[[-42 -13  42  -9 -24  22   4  47]
 [-34 -10  35 -11 -15  19   3  36]
 [-40 -13  40 -10 -21  21   4  44]
 [-36 -12  38 -11 -17  20   3  39]
 [-44 -12  44  -6 -26  23   5  50]
 [-38 -12  40 -11 -19  20   3  41]
 [-47 -13  44  -3 -28  24   6  52]
 [-49 -13  44   2 -29  25   8  55]]
:
[[ 47 -42 -13  42  -9 -24  22   4]
 [ 36 -34 -10  35 -11 -15  19   3]
 [ 44 -40 -13  40 -10 -21  21   4]
 [ 39 -36 -12  38 -11 -17  20   3]
 [ 50 -44 -12  44  -6 -26  23   5]
 [ 41 -38 -12  40 -11 -19  20   3]
 [ 52 -47 -13  44  -3 -28  24   6]
 [ 55 -49 -13  44   2 -29  25   8]]

[[ 56  42  46 -56  28   2 -58 -33  15  57  24  53]
 [ 33 -36   2  14  52  56 -60 -66  39  34  45  21]]
:
[[ 53  56  42  46 -56  28   2 -58 -33  15  57  24]
 [ 21  33 -36   2  14  52  56 -60 -66  39  34  45]]

[[-14 -16  -8 -15   9   9  10]
 [  8  13   4   8 -10 -10 -10]
 [ 28  28  -3  26  -8 -24   0]
 [-16 -18  -2 -17  10  16   8]
 [ -3  11  51  10 -46   7 -50]
 [-15 -29 -30 -29  35   4  37]
 [  4  14  34  11 -41  10 -38]
 [ -1   9  31  10 -29   9 -29]
 [ -4  12  53  14 -53  12 -51]
 [-25 -16   8 -16  -4  21  -4]]
:
[[ 10 -14 -16  -8 -15   9   9]
 [-10   8  13   4   8 -10 -10]
 [  0  28  28  -3  26  -8 -24]
 [  8 -16 -18  -2 -17  10  16]
 [-50  -3  11  51  10 -46   7]
 [ 37 -15 -29 -30 -29  35   4]
 [-38   4  14  34  11 -41  10]
 [-29  -1   9  31  10 -29   9]
 [-51  -4  12  53  14 -53  12]
 [ -4 -25 -16   8 -16  -4  21]]

[[-46 -33  23  13  52]
 [ -7 -42 -29  52  28]
 [ -3  26  50  42  13]
 [ -5  25  39   7 -50]
 [-17  41  36 -38  37]
 [-53 -13 -15  -5  30]
 [ -7  23   3  24 -14]
 [-16  26  44  48 -22]
 [-22 -38  17   1 -46]
 [-55   8 -36  25 -36]]
:
[[ 52 -46 -33  23  13]
 [ 28  -7 -42 -29  52]
 [ 13  -3  26  50  42]
 [-50  -5  25  39   7]
 [ 37 -17  41  36 -38]
 [ 30 -53 -13 -15  -5]
 [-14  -7  23   3  24]
 [-22 -16  26  44  48]
 [-46 -22 -38  17   1]
 [-36 -55   8 -36  25]]

[[-34  -8  20]
 [-16  -9  43]
 [-51 -16  40]
 [ 68  56  64]
 [ 23  -2  13]
 [-12  -2   3]
 [ 12  -6  15]
 [-36 -14  48]]
:
[[ 20 -34  -8]
 [ 43 -16  -9]
 [ 40 -51 -16]
 [ 64  68  56]
 [ 13  23  -2]
 [  3 -12  -2]
 [ 15  12  -6]
 [ 48 -36 -14]]

[[ 10 -35  53 -15]
 [ -3 -17  52   3]
 [-11  -5  55   1]
 [-50 -12  -4  34]
 [-28  -6  -4  37]
 [-28 -15  -4  44]]
:
[[-15  10 -35  53]
 [  3  -3 -17  52]
 [  1 -11  -5  55]
 [ 34 -50 -12  -4]
 [ 37 -28  -6  -4]
 [ 44 -28 -15  -4]]

[[  7   0 -22  31  12   6   7  -4 -34 -12 -50 -24  27]
 [  3   5  19  32 -10  12 -26  -1 -50   0  -8 -26 -25]]
:
[[ 27   7   0 -22  31  12   6   7  -4 -34 -12 -50 -24]
 [-25   3   5  19  32 -10  12 -26  -1 -50   0  -8 -26]]

[[ 45  38  54  18  33  35   8  -6 -12  11 -12 -22  13]
 [ 40  41  42   3   6 -13  64   3  38  30  -6 -16 -38]
 [-32 -14 -47  -4 -33 -31  -5  12  14  -4   8  15  -5]
 [-22  11 -14  50   6  24 -21  35  24 -47 -32  27  48]
 [-48 -10 -62  17 -37 -30   5  27  24 -25 -11  22  15]]
:
[[ 13  45  38  54  18  33  35   8  -6 -12  11 -12 -22]
 [-38  40  41  42   3   6 -13  64   3  38  30  -6 -16]
 [ -5 -32 -14 -47  -4 -33 -31  -5  12  14  -4   8  15]
 [ 48 -22  11 -14  50   6  24 -21  35  24 -47 -32  27]
 [ 15 -48 -10 -62  17 -37 -30   5  27  24 -25 -11  22]]
